Here is a tiny trained network, its code and every weight. The questions are about switching its units off for an input and a class, where a switched-off unit gives its printed mean instead of its output.

import numpy as np


def w(rows, s, z=0):
    codes = np.array(rows[::2]) - 128.0
    scale = np.full(codes.shape[1], s)
    scale[-1] = z or s
    return codes * scale


def f(y):
    return y / 2 * (1 + np.tanh(0.7978845608 * (y + 0.044715 * y**3)))


def log_softmax(a):
    a = a - a.max(-1, keepdims=True)
    return a - np.log(np.exp(a).sum(-1, keepdims=True))


def net(x, mask):
    res = np.array(x, float).reshape(1, 7) / 4 @ E
    y = f(res @ A[0][:, :-1].T + A[0][:, -1])
    res = res + np.where(mask, y, B[0][:, -1]) @ B[0][:, :-1]
    return log_softmax(res[-1] @ U[:, :-1].T + U[:, -1])


A, B = {}, {}
E = w([
[124,185,141,115,66,135,130,134],'x0',
[99,210,163,67,178,168,136,80],'x1',
[193,180,228,107,151,73,16,79],'x2',
[217,76,145,82,8,120,148,112],'x3',
[3,22,218,70,73,131,99,65],'x4',
[119,206,45,62,98,94,50,42],'x5',
[174,82,103,206,78,191,30,102],'x6',
],0.0062)
A[0] = w([
[125,85,121,107,40,74,151,117,153],'n0',
[119,207,125,149,107,163,111,145,69],'n1',
[139,118,91,134,135,62,174,174,139],'n2',
[142,130,73,148,210,78,184,205,156],'n3',
[166,167,128,164,55,215,127,142,146],'n4',
[80,198,188,114,151,148,181,134,196],'n5',
[124,114,119,113,78,113,123,126,48],'n6',
[169,107,98,87,122,162,113,128,88],'n7',
[110,132,162,123,139,139,163,188,90],'n8',
[123,140,94,96,134,127,160,121,164],'n9',
[119,155,62,90,139,107,173,107,253],'n10',
[130,147,83,96,167,67,49,54,160],'n11',
[127,72,121,87,81,95,140,110,123],'n12',
[137,250,62,111,113,145,164,121,164],'n13',
[208,165,125,158,66,195,118,134,163],'n14',
[101,149,121,113,130,115,131,100,157],'n15',
[20,66,89,126,122,152,195,149,175],'n16',
],0.014,0.0031)
B[0] = w([
[102,31,91,87,171,86,83,208,198],'n0',
[162,130,115,96,114,62,130,159,162],'n1',
[147,147,102,152,152,151,187,155,175],'n2',
[102,148,148,139,35,47,241,137,231],'n3',
[134,45,146,133,102,110,180,202,197],'n4',
[99,104,145,113,217,141,7,97,209],'n5',
[118,83,180,113,93,92,124,130,145],'n6',
[131,120,143,153,114,156,137,80,149],'n7',
[133,141,125,181,222,107,140,72,167],'n8',
[156,135,153,168,113,170,116,95,156],'n9',
[177,137,154,163,90,204,129,136,196],'n10',
[134,134,124,51,55,189,11,53,232],'n11',
[110,73,84,95,124,64,87,197,182],'n12',
[208,188,50,93,206,153,134,250,230],'n13',
[58,29,106,142,160,168,138,175,219],'n14',
[158,141,98,120,171,151,109,141,156],'n15',
[174,54,115,152,36,247,181,83,248],'n16',
],0.015,0.011)
U = w([
[186,236,117,212,136,189,214,253,223],'0',
[126,11,127,157,123,241,136,108,217],'1',
[188,153,125,155,88,133,184,71,2],'2',
[145,189,160,69,224,206,2,81,147],'3',
[157,213,185,191,176,60,200,62,57],'4',
[110,60,112,52,182,45,71,148,172],'5',
[98,197,162,139,100,136,113,120,40],'6',
],0.0077,0.0031)

Each question gives the input, the list of numbers given to net, and the class t.
The units are the neurons (one row each of A and B). Each row of codes is followed by its name. A weight is (code - 128) times the scale printed after its matrix; where a second scale follows, it is the last column's (A, B and U).
mask holds one flag per neuron, in row order. A switched-off neuron (its flag False) gives its mean, the last column of its row in B, instead of its output. The means were averaged over made-up inputs and are rounded, as every weight is.
A unit's drop is (log p(t) with every unit on - log p(t) with that unit switched off) / (log p(t) with every unit on - log p(t) with every unit switched off).
The circuit of an input: a set's keep is (log p(t) with only the set's units on - log p(t) with every unit switched off) / (log p(t) with every unit on - log p(t) with every unit switched off). Starting from the 12 units with the biggest drops (on a tie, the unit counted first), units are removed one at a time, each time the one whose removal leaves the highest keep (on an exact tie, the one counted first), for as long as the keep stays at least 0.8.
units of the circuit, in order: the units of the circuit, biggest drop first
k most important neurons: the k neurons with the biggest drops, biggest first
drop of u: that unit's drop, to one decimal
input [-1,5,2,-5,8,-7,-7], class 3: units of the circuit, in order : [n5]
input [-4,-1,4,0,8,3,-5], class 5: 2 most important neurons : [n12; n0]
input [-6,6,-5,-8,-4,-8,-2], class 2: units of the circuit, in order : [n3; n16]
input [3,5,-2,3,0,1,2], class 0: 2 most important neurons : [n11; n16]
input [4,6,3,7,1,-1,-3], class 5: 2 most important neurons : [n16; n11]
input [3,1,-6,-6,1,3,-1], class 0: 3 most important neurons : [n13; n11; n14]
input [6,2,6,4,-4,-1,-6], class 3: 2 most important neurons : [n5; n3]
input [-6,-6,6,1,7,7,3], class 5: 2 most important neurons : [n12; n0]
input [3,3,-5,-3,-1,-3,-4], class 0: 4 most important neurons : [n3; n11; n13; n14]
input [5,5,6,-2,0,2,-6], class 3: drop of n10 : 0.0
input [-4,-3,0,-4,-1,-6,3], class 0: drop of n5 : 0.1
input [4,7,6,-4,-4,-5,-6], class 3: drop of n5 : 3.8
